In the rows, zero is written as 128.
Group and class of each row:
| 120 | 122 | 142 | 167 | 104 | 140 | 120 | 137 | 145 | 107 | 159 | 129 | 130 | 155 | 131 | 121 |  99 | 138 | 120 | 138 | 103 | 126 | 127 | -> <29>.nitov
| 134 | 122 | 135 | 117 | 115 | 122 | 117 | 124 | 123 | 106 |  96 | 116 | 127 | 128 | 134 | 135 | 135 | 144 | 122 | 101 | 120 | 133 | 149 | -> <36>.Zake
| 143 | 138 | 123 | 126 | 135 | 131 | 131 | 110 | 118 | 127 | 141 | 119 | 124 | 137 | 106 | 160 | 119 | 141 | 121 |  48 | 134 | 127 |  98 | -> <32>.pama
| 162 | 142 | 128 |  94 |  96 | 118 | 106 | 118 | 121 | 117 | 112 | 116 | 139 | 115 | 115 | 137 |  94 | 145 | 129 |  88 | 161 | 125 | 136 | -> <36>.Zake
| 162 | 137 | 135 | 142 | 128 | 136 | 117 | 132 | 125 | 132 | 138 | 105 | 122 | 137 | 129 | 130 | 124 | 120 | 124 |  93 | 143 | 107 | 149 | -> <33>.rab
| 121 | 119 | 135 | 143 | 144 | 133 | 121 | 128 | 124 | 120 | 124 | 113 | 130 | 137 | 137 | 121 | 137 | 119 | 153 |  65 | 139 | 137 | 117 | -> <32>.teme
| 126 | 116 | 126 | 128 | 135 | 120 | 111 | 120 | 111 | 117 | 117 | 114 | 135 | 137 | 140 | 133 | 149 | 126 | 134 |  42 | 112 | 127 | 118 | -> <32>.pama
| 124 | 112 | 153 | 162 | 148 | 122 | 120 | 135 | 129 | 142 | 150 | 108 | 130 | 124 | 135 | 148 |  99 | 133 | 109 | 107 | 130 | 123 | 111 | -> <29>.gen
| 117 | 123 | 130 | 113 | 135 | 124 | 105 | 117 | 120 | 203 | 141 | 115 | 116 | 129 | 150 | 153 | 126 | 146 | 115 |  27 | 164 | 120 | 124 | -> <32>.pama
| 128 | 138 | 133 | 151 | 137 | 119 | 121 | 142 | 126 | 114 | 121 | 111 | 120 | 165 | 112 | 119 | 145 | 141 | 120 |  31 | 156 | 112 | 133 | -> <33>.mobov
| 135 | 151 | 136 | 123 | 115 | 128 | 127 | 123 | 130 | 131 | 115 | 122 | 115 | 143 | 121 | 134 | 120 | 139 | 125 |  91 | 151 | 122 | 112 | -> <32>.teme
| 152 | 152 | 138 | 109 | 113 | 151 | 124 | 118 | 115 | 121 | 139 | 100 | 113 | 150 | 132 | 137 | 124 | 132 | 132 |  91 | 133 | 136 | 107 | -> <36>.fesis
| 145 | 119 | 116 | 107 | 108 | 148 | 110 | 123 | 119 | 112 | 134 | 116 | 133 | 137 | 138 | 132 | 156 | 143 | 128 | 103 | 118 | 132 | 131 | -> <36>.Zake
| 142 | 158 | 134 | 153 | 128 | 122 |  98 | 122 | 124 | 141 | 122 | 130 | 122 | 166 | 149 | 126 | 115 | 138 | 120 |  68 | 146 | 125 | 157 | -> <33>.rab
| 128 | 128 | 177 | 154 |  77 | 126 | 119 | 153 | 140 | 136 | 128 | 118 | 148 | 135 | 134 | 129 |  97 | 149 | 129 |  85 | 128 | 120 | 105 | -> <29>.gen
| 167 | 151 | 134 | 101 | 102 | 141 | 112 | 115 | 133 | 122 | 147 | 131 | 119 | 154 | 112 | 127 | 132 | 149 | 139 |  75 | 125 | 129 | 103 | -> <36>.fesis
| 134 | 125 | 134 | 142 | 133 | 116 | 122 | 117 | 137 | 108 | 102 | 136 | 131 | 145 | 135 | 121 | 136 | 123 | 122 |  52 | 134 | 120 | 145 | -> <33>.mobov

Group, then class:
| 117 | 140 | 121 | 145 | 150 | 129 | 130 | 133 | 126 | 132 | 142 | 143 | 144 | 110 | 131 | 134 | 121 | 129 | 118 | 110 | 149 | 128 | 134 | -> Varig.<236>
| 123 | 142 | 118 | 148 | 148 | 131 | 133 | 131 | 126 | 124 | 142 | 141 | 142 | 117 | 130 | 127 | 120 | 153 | 125 | 129 | 133 | 125 | 128 | -> Varig.<232>
| 127 | 144 | 135 | 134 | 143 | 128 | 124 | 132 | 141 | 147 | 132 | 124 | 148 | 107 | 118 | 125 | 124 | 121 | 102 | 118 | 139 | 132 | 126 | -> tagi.<231>
| 125 | 146 | 138 | 130 | 136 | 129 | 124 | 126 | 137 | 135 | 134 | 128 | 147 | 112 | 120 | 127 | 121 | 126 | 118 | 121 | 138 | 126 | 135 | -> tagi.<231>
| 130 | 145 | 124 | 142 | 137 | 133 | 129 | 134 | 125 | 125 | 140 | 138 | 139 | 119 | 125 | 127 | 115 | 138 | 123 | 138 | 134 | 125 | 128 | -> Varig.<232>
| 129 | 138 | 131 | 132 | 147 | 132 | 124 | 132 | 126 | 154 | 133 | 121 | 142 | 113 | 128 | 134 | 123 | 125 | 119 | 127 | 128 | 124 | 130 | -> tagi.<237>
| 117 | 139 | 128 | 140 | 142 | 129 | 133 | 135 | 120 | 126 | 135 | 145 | 135 | 119 | 131 | 133 | 118 | 138 | 115 | 124 | 136 | 121 | 132 | -> Varig.<235>
| 121 | 142 | 120 | 145 | 144 | 130 | 131 | 131 | 120 | 118 | 136 | 137 | 140 | 126 | 130 | 131 | 117 | 140 | 121 | 134 | 143 | 120 | 135 | -> Varig.<232>
| 116 | 152 | 125 | 138 | 127 | 123 | 135 | 133 | 120 | 115 | 135 | 140 | 142 | 123 | 128 | 126 | 119 | 137 | 106 | 131 | 143 | 129 | 131 | -> Varig.<232>
| 124 | 136 | 143 | 133 | 143 | 130 | 123 | 130 | 139 | 148 | 129 | 129 | 144 | 112 | 125 | 127 | 125 | 128 | 117 | 107 | 127 | 125 | 127 | -> tagi.<231>
| 123 | 150 | 114 | 142 | 136 | 126 | 132 | 128 | 120 | 115 | 141 | 139 | 136 | 117 | 130 | 126 | 124 | 140 | 119 | 128 | 146 | 129 | 130 | -> Varig.<232>
| 123 | 137 | 119 | 142 | 147 | 130 | 173 | 134 | 124 | 125 | 140 | 139 | 139 | 119 | 129 | 135 | 120 | 130 | 126 | 124 | 139 | 127 | 130 | -> Varig.<236>
| 127 | 141 | 135 | 129 | 150 | 136 | 126 | 127 | 138 | 144 | 139 | 129 | 144 | 104 | 127 | 112 | 126 | 126 | 104 | 110 | 132 | 128 | 128 | -> tagi.<231>
| 132 | 147 | 132 | 143 | 134 | 133 | 121 | 131 | 134 | 145 | 135 | 121 | 145 | 111 | 117 | 118 | 118 | 129 | 127 | 144 | 135 | 128 | 131 | -> tagi.<237>
| 117 | 145 | 139 | 134 | 142 | 134 | 123 | 131 | 136 | 147 | 135 | 131 | 152 | 107 | 116 | 122 | 122 | 121 | 102 | 120 | 138 | 131 | 128 | -> tagi.<231>
| 122 | 137 | 124 | 141 | 146 | 125 | 136 | 128 | 121 | 128 | 133 | 138 | 139 | 127 | 129 | 137 | 121 | 139 | 122 | 123 | 140 | 121 | 131 | -> Varig.<235>
| 137 | 139 | 139 | 134 | 149 | 128 | 121 | 126 | 136 | 156 | 130 | 123 | 146 | 116 | 111 | 128 | 125 | 123 | 113 | 128 | 144 | 134 | 127 | -> tagi.<231>
| 130 | 140 | 130 | 138 | 149 | 133 | 122 | 134 | 133 | 145 | 137 | 124 | 144 | 107 | 134 | 123 | 124 | 127 | 126 | 117 | 137 | 127 | 126 | -> tagi.<237>
| 126 | 139 | 137 | 129 | 143 | 129 | 125 | 127 | 137 | 138 | 134 | 126 | 147 | 113 | 119 | 119 | 125 | 123 | 114 | 115 | 143 | 131 | 131 | -> tagi.<231>
| 131 | 128 | 135 | 127 | 144 | 135 | 122 | 133 | 130 | 133 | 132 | 126 | 133 | 116 | 121 | 116 | 124 | 130 | 116 | 125 | 134 | 126 | 123 | -> tagi.<239>
| 125 | 143 | 145 | 129 | 159 | 139 | 124 | 132 | 137 | 149 | 132 | 124 | 149 | 121 | 122 | 135 | 125 | 121 | 102 | 117 | 137 | 123 | 126 | -> tagi.<231>
| 123 | 135 | 139 | 134 | 151 | 138 | 127 | 130 | 140 | 142 | 136 | 130 | 140 | 103 | 126 | 122 | 128 | 130 | 107 | 102 | 131 | 127 | 137 | -> tagi.<239>
| 126 | 136 | 139 | 132 | 141 | 129 | 119 | 124 | 129 | 144 | 132 | 127 | 144 | 109 | 123 | 129 | 128 | 122 | 108 | 122 | 132 | 129 | 130 | -> tagi.<231>
| 121 | 146 | 124 | 133 | 138 | 131 | 132 | 132 | 122 | 121 | 136 | 142 | 144 | 114 | 127 | 132 | 124 | 135 | 104 | 125 | 137 | 124 | 135 | -> Varig.<235>
| 122 | 147 | 138 | 127 | 135 | 130 | 131 | 131 | 136 | 132 | 138 | 124 | 146 | 117 | 131 | 120 | 126 | 121 | 111 | 111 | 138 | 130 | 125 | -> tagi.<231>
| 127 | 142 | 139 | 131 | 149 | 132 | 122 | 129 | 140 | 151 | 134 | 123 | 149 | 101 | 129 | 126 | 126 | 117 | 114 | 103 | 139 | 129 | 128 | -> tagi.<231>
| 119 | 134 | 140 | 131 | 146 | 136 | 128 | 127 | 134 | 193 | 132 | 128 | 147 | 109 | 124 | 120 | 118 | 132 | 113 | 115 | 135 | 123 | 126 | -> tagi.<239>
| 125 | 138 | 139 | 123 | 144 | 131 | 128 | 127 | 139 | 130 | 132 | 123 | 145 | 116 | 117 | 123 | 129 | 123 |  98 | 123 | 144 | 127 | 129 | -> tagi.<231>
| 124 | 137 | 140 | 126 | 148 | 137 | 126 | 131 | 131 | 136 | 136 | 121 | 137 | 107 | 131 | 119 | 123 | 126 |  96 | 117 | 131 | 127 | 127 | -> tagi.<239>
| 120 | 136 | 121 | 140 | 150 | 125 | 132 | 133 | 119 | 118 | 135 | 141 | 130 | 127 | 131 | 129 | 119 | 138 | 117 | 119 | 139 | 123 | 128 | -> Varig.<235>
| 127 | 129 | 138 | 131 | 161 | 137 | 125 | 134 | 130 | 141 | 134 | 127 | 135 | 115 | 124 | 120 | 125 | 126 | 101 | 113 | 131 | 125 | 129 | -> tagi.<239>
| 123 | 141 | 126 | 141 | 152 | 136 | 133 | 130 | 123 | 125 | 140 | 134 | 137 | 118 | 134 | 126 | 119 | 135 | 114 | 133 | 134 | 129 | 131 | -> Varig.<236>
| 130 | 145 | 116 | 142 | 137 | 121 | 130 | 126 | 128 | 125 | 136 | 135 | 138 | 120 | 126 | 119 | 121 | 133 | 123 | 127 | 143 | 129 | 132 | -> Varig.<232>
| 120 | 146 | 124 | 138 | 143 | 129 | 131 | 133 | 128 | 122 | 137 | 139 | 143 | 111 | 128 | 128 | 121 | 141 | 123 | 125 | 123 | 122 | 130 | -> Varig.<232>
| 113 | 140 | 122 | 138 | 136 | 127 | 134 | 137 | 118 | 114 | 139 | 137 | 137 | 128 | 143 | 136 | 118 | 134 | 110 | 119 | 138 | 123 | 132 | -> Varig.<235>
| 118 | 138 | 128 | 140 | 151 | 131 | 135 | 129 | 132 | 124 | 144 | 141 | 136 | 118 | 138 | 127 | 123 | 136 | 126 | 119 | 140 | 122 | 132 | -> Varig.<232>
| 119 | 136 | 123 | 137 | 149 | 124 | 129 | 132 | 125 | 131 | 134 | 142 | 137 | 124 | 140 | 137 | 116 | 138 | 134 | 109 | 142 | 124 | 132 | -> Varig.<235>
| 123 | 139 | 142 | 134 | 143 | 130 | 121 | 132 | 132 | 151 | 130 | 127 | 147 | 106 | 123 | 122 | 121 | 122 | 108 | 118 | 132 | 130 | 128 | -> tagi.<239>
| 124 | 133 | 138 | 124 | 147 | 139 | 126 | 131 | 137 | 145 | 132 | 121 | 150 | 112 | 132 | 121 | 121 | 120 | 113 | 114 | 135 | 123 | 124 | -> tagi.<237>
| 117 | 155 | 114 | 147 | 137 | 132 | 132 | 136 | 130 | 124 | 141 | 135 | 147 | 112 | 132 | 136 | 119 | 130 | 129 | 126 | 144 | 133 | 132 | -> Varig.<236>
| 121 | 140 | 121 | 135 | 144 | 131 | 128 | 133 | 126 | 120 | 137 | 142 | 136 | 125 | 132 | 131 | 117 | 132 | 121 | 130 | 152 | 127 | 132 | -> Varig.<232>
| 122 | 141 | 142 | 129 | 139 | 131 | 129 | 131 | 134 | 137 | 132 | 130 | 145 | 105 | 129 | 121 | 126 | 127 | 112 | 113 | 123 | 121 | 131 | -> tagi.<239>
| 132 | 154 | 121 | 143 | 137 | 120 | 133 | 133 | 123 | 116 | 136 | 132 | 138 | 126 | 122 | 128 | 123 | 132 | 107 | 150 | 135 | 122 | 131 | -> Varig.<232>
| 129 | 145 | 136 | 137 | 140 | 134 | 124 | 132 | 136 | 150 | 136 | 125 | 150 | 105 | 124 | 118 | 121 | 124 | 116 | 124 | 129 | 121 | 125 | -> tagi.<237>
| 125 | 135 | 137 | 133 | 149 | 137 | 125 | 129 | 131 | 145 | 131 | 126 | 140 | 112 | 132 | 129 | 124 | 132 | 127 | 117 | 132 | 124 | 131 | -> tagi.<239>
| 129 | 147 | 120 | 139 | 129 | 121 | 127 | 129 | 122 | 113 | 130 | 141 | 135 | 124 | 128 | 121 | 124 | 142 | 128 | 141 | 127 | 126 | 127 | -> Varig.<232>
| 130 | 130 | 134 | 134 | 157 | 136 | 123 | 131 | 135 | 156 | 137 | 127 | 145 | 106 | 121 | 124 | 125 | 125 | 120 | 111 | 129 | 129 | 125 | -> tagi.<239>

Group and class of each row:
|  99 | 126 | 129 | 125 | 104 | 149 | 138 |  80 | 132 |  87 | 198 | 145 | 126 | 125 | 129 | 137 | 117 | 102 | 120 | 102 | 108 | 112 | 126 | -> W.(71)
| 146 | 126 | 116 | 124 |  96 | 140 | 135 | 166 | 129 | 110 | 126 | 137 | 128 | 124 | 126 | 127 | 129 |  97 | 139 | 122 | 138 | 126 | 128 | -> M.(63)
| 125 | 121 | 133 | 128 | 134 | 128 | 137 | 128 | 134 |  98 | 128 | 149 | 145 | 121 | 134 | 139 | 132 | 124 | 140 | 119 | 130 | 146 | 131 | -> W.(71)
| 126 | 127 | 127 | 129 | 125 | 140 | 123 | 131 | 126 | 120 | 148 | 140 | 141 | 118 | 133 | 142 | 126 | 142 | 139 | 126 | 138 | 119 | 129 | -> F.(67)
| 134 | 125 | 110 | 126 |  91 | 129 | 136 | 150 | 130 | 123 | 131 | 134 | 121 | 132 | 122 | 120 | 136 |  95 | 120 | 114 | 127 | 120 | 126 | -> M.(63)
